Below are the code and all the weights of a small trained network. Each question names an input and a class and asks about switching units off, where a switched-off unit gives its printed mean instead of its output.

import numpy as np


def w(rows, s, z=0):
    codes = np.array(rows[::2]) - 128.0
    scale = np.full(codes.shape[1], s)
    scale[-1] = z or s
    return codes * scale


def norm(h):
    return h / np.sqrt((h * h).mean(-1, keepdims=True) + 1e-5)


def f(y):
    return y / 2 * (1 + np.tanh(0.7978845608 * (y + 0.044715 * y**3)))


def log_softmax(a):
    a = a - a.max(-1, keepdims=True)
    return a - np.log(np.exp(a).sum(-1, keepdims=True))


def net(x, mask):
    res = np.array(x, float).reshape(1, 8) / 4 @ E
    u = 0
    for l in range(3):
        y = f(norm(res) @ A[l][:, :-1].T + A[l][:, -1])
        res = res + np.where(mask[u : u + 3], y, B[l][:, -1]) @ B[l][:, :-1]
        u += 3
    return log_softmax(norm(res)[-1] @ U[:, :-1].T + U[:, -1])


A, B = {}, {}
E = w([
[125,132,128,127,133,126,128],'x0',
[147,113,203,252,119,87,70],'x1',
[132,132,126,127,122,122,122],'x2',
[126,135,121,135,135,123,115],'x3',
[131,120,132,129,118,136,141],'x4',
[33,216,118,148,83,83,206],'x5',
[133,114,114,113,164,34,192],'x6',
[130,131,122,133,127,127,125],'x7',
],0.011)
A[0] = w([
[192,110,119,213,150,101,133,59],'L0N0',
[175,73,23,1,166,177,99,84],'L0N1',
[67,221,87,66,102,210,131,3],'L0N2',
],0.0072,0.0028)
B[0] = w([
[134,141,178,29,147,137,114,163],'L0N0',
[69,253,203,220,155,78,203,253],'L0N1',
[82,105,49,75,94,151,113,195],'L0N2',
],0.011,0.006)
A[1] = w([
[206,253,91,139,184,229,135,4],'L1N0',
[89,196,148,169,44,93,94,109],'L1N1',
[84,240,163,143,49,210,94,206],'L1N2',
],0.0062,0.0026)
B[1] = w([
[39,173,185,104,95,182,236,149],'L1N0',
[91,250,103,110,188,86,195,192],'L1N1',
[70,109,214,217,115,254,139,254],'L1N2',
],0.0088,0.0062)
A[2] = w([
[92,132,9,93,79,132,152,100],'L2N0',
[131,147,110,141,139,119,185,106],'L2N1',
[86,142,141,146,117,202,83,254],'L2N2',
],0.014,0.0035)
B[2] = w([
[162,5,23,29,80,71,48,181],'L2N0',
[178,185,97,120,186,72,123,179],'L2N1',
[154,75,135,129,47,254,128,254],'L2N2',
],0.0089,0.01)
U = w([
[23,213,229,211,76,234,198,212],'0',
[88,230,178,171,215,14,207,241],'1',
[20,90,32,49,3,226,79,50],'2',
[93,113,23,33,119,22,162,126],'3',
[216,31,190,197,75,234,29,1],'4',
[225,32,215,122,218,30,71,100],'5',
],0.015,0.0055)

Each question gives the input, the list of numbers given to net, and the class t.
The units are the neurons (one row each of A and B). Each row of codes is followed by its name. A weight is (code - 128) times the scale printed after its matrix; where a second scale follows, it is the last column's (A, B and U).
mask holds one flag per neuron, layer by layer. A switched-off neuron (its flag False) gives its mean, the last column of its row in B, instead of its output. The means were averaged over made-up inputs and are rounded, as every weight is.
A unit's drop is (log p(t) with every unit on - log p(t) with that unit switched off) / (log p(t) with every unit on - log p(t) with every unit switched off).
The circuit of an input: a set's keep is (log p(t) with only the set's units on - log p(t) with every unit switched off) / (log p(t) with every unit on - log p(t) with every unit switched off). Starting from all 9 units, units are removed one at a time, each time the one whose removal leaves the highest keep (on an exact tie, the one counted first), for as long as the keep stays at least 0.8.
units of the circuit, in order: the units of the circuit, biggest drop first
top k neurons: the k neurons with the biggest drops, biggest first
top k neurons in layer l: the k neurons of layer l with the biggest drops, biggest first
drop of u: that unit's drop, to one decimal
input [-8,2,-6,-6,5,-5,2,-6], class 5: units of the circuit, in order => [L1N2, L2N2]
input [-4,3,-1,1,-1,-1,0,-6], class 4: top 3 neurons => [L0N1, L1N1, L2N1]
input [1,5,5,1,-7,-6,4,5], class 5: top 2 neurons => [L2N2, L1N2]
input [0,-8,-4,-5,3,0,-2,-6], class 0: top 3 neurons => [L0N1, L1N2, L1N0]
input [5,4,-1,3,5,-3,4,-6], class 5: units of the circuit, in order => [L2N2, L0N1]
input [-4,-5,-2,2,6,5,2,-5], class 3: top neuron => [L2N2]
input [-5,2,-3,7,6,0,3,-3], class 5: units of the circuit, in order => [L0N1, L1N2, L2N2, L1N1]
input [8,1,1,1,5,0,8,-3], class 5: units of the circuit, in order => [L0N1, L0N2]
input [-3,0,-3,-1,6,7,-7,-1], class 2: units of the circuit, in order => [L0N2, L2N0]
input [7,-2,-5,-8,-3,4,1,0], class 3: top 2 neurons => [L1N2, L2N2]
input [7,-1,-4,0,-3,7,-7,-6], class 2: top 2 neurons => [L0N2, L0N1]
input [7,-2,-8,6,-8,7,6,-2], class 3: top 2 neurons => [L0N1, L2N0]
input [8,-3,5,6,-2,-8,-8,-6], class 0: top 2 neurons => [L0N1, L1N0]
input [7,-4,-7,-3,7,-8,2,7], class 1: units of the circuit, in order => [L0N1, L2N2]
input [-4,-7,-7,0,3,-8,6,-5], class 1: units of the circuit, in order => [L0N1]
input [7,5,1,-8,0,0,1,6], class 5: top 2 neurons in layer 0 => [L0N1, L0N0]
input [-4,4,-8,-6,2,5,1,2], class 1: units of the circuit, in order => [L1N1, L2N2]
input [-6,6,-8,5,-6,-8,2,7], class 5: top 2 neurons => [L1N2, L2N2]
input [2,-2,-8,7,5,-7,-7,0], class 0: top 2 neurons => [L0N1, L1N0]
input [3,-1,-2,-7,5,3,-3,4], class 2: units of the circuit, in order => [L0N2]
input [1,-2,-3,-7,7,1,3,1], class 3: top 3 neurons => [L1N2, L0N1, L2N0]
input [1,-1,3,-3,7,2,7,3], class 3: top 2 neurons => [L0N1, L1N2]
input [1,-6,-4,4,-6,-7,0,4], class 0: top 2 neurons => [L0N1, L1N0]
input [1,-3,8,-1,7,0,6,-7], class 1: top 2 neurons => [L0N2, L0N1]
input [-6,-4,-3,-4,3,7,1,7], class 3: top 2 neurons in layer 2 => [L2N2, L2N0]
input [2,-5,1,-7,-6,-8,-7,-3], class 0: drop of L0N1 => 0.4
input [-4,7,-6,-6,6,0,7,-3], class 5: drop of L0N1 => 1.0
input [1,3,1,-1,2,-3,2,-8], class 5: units of the circuit, in order => [L1N2]
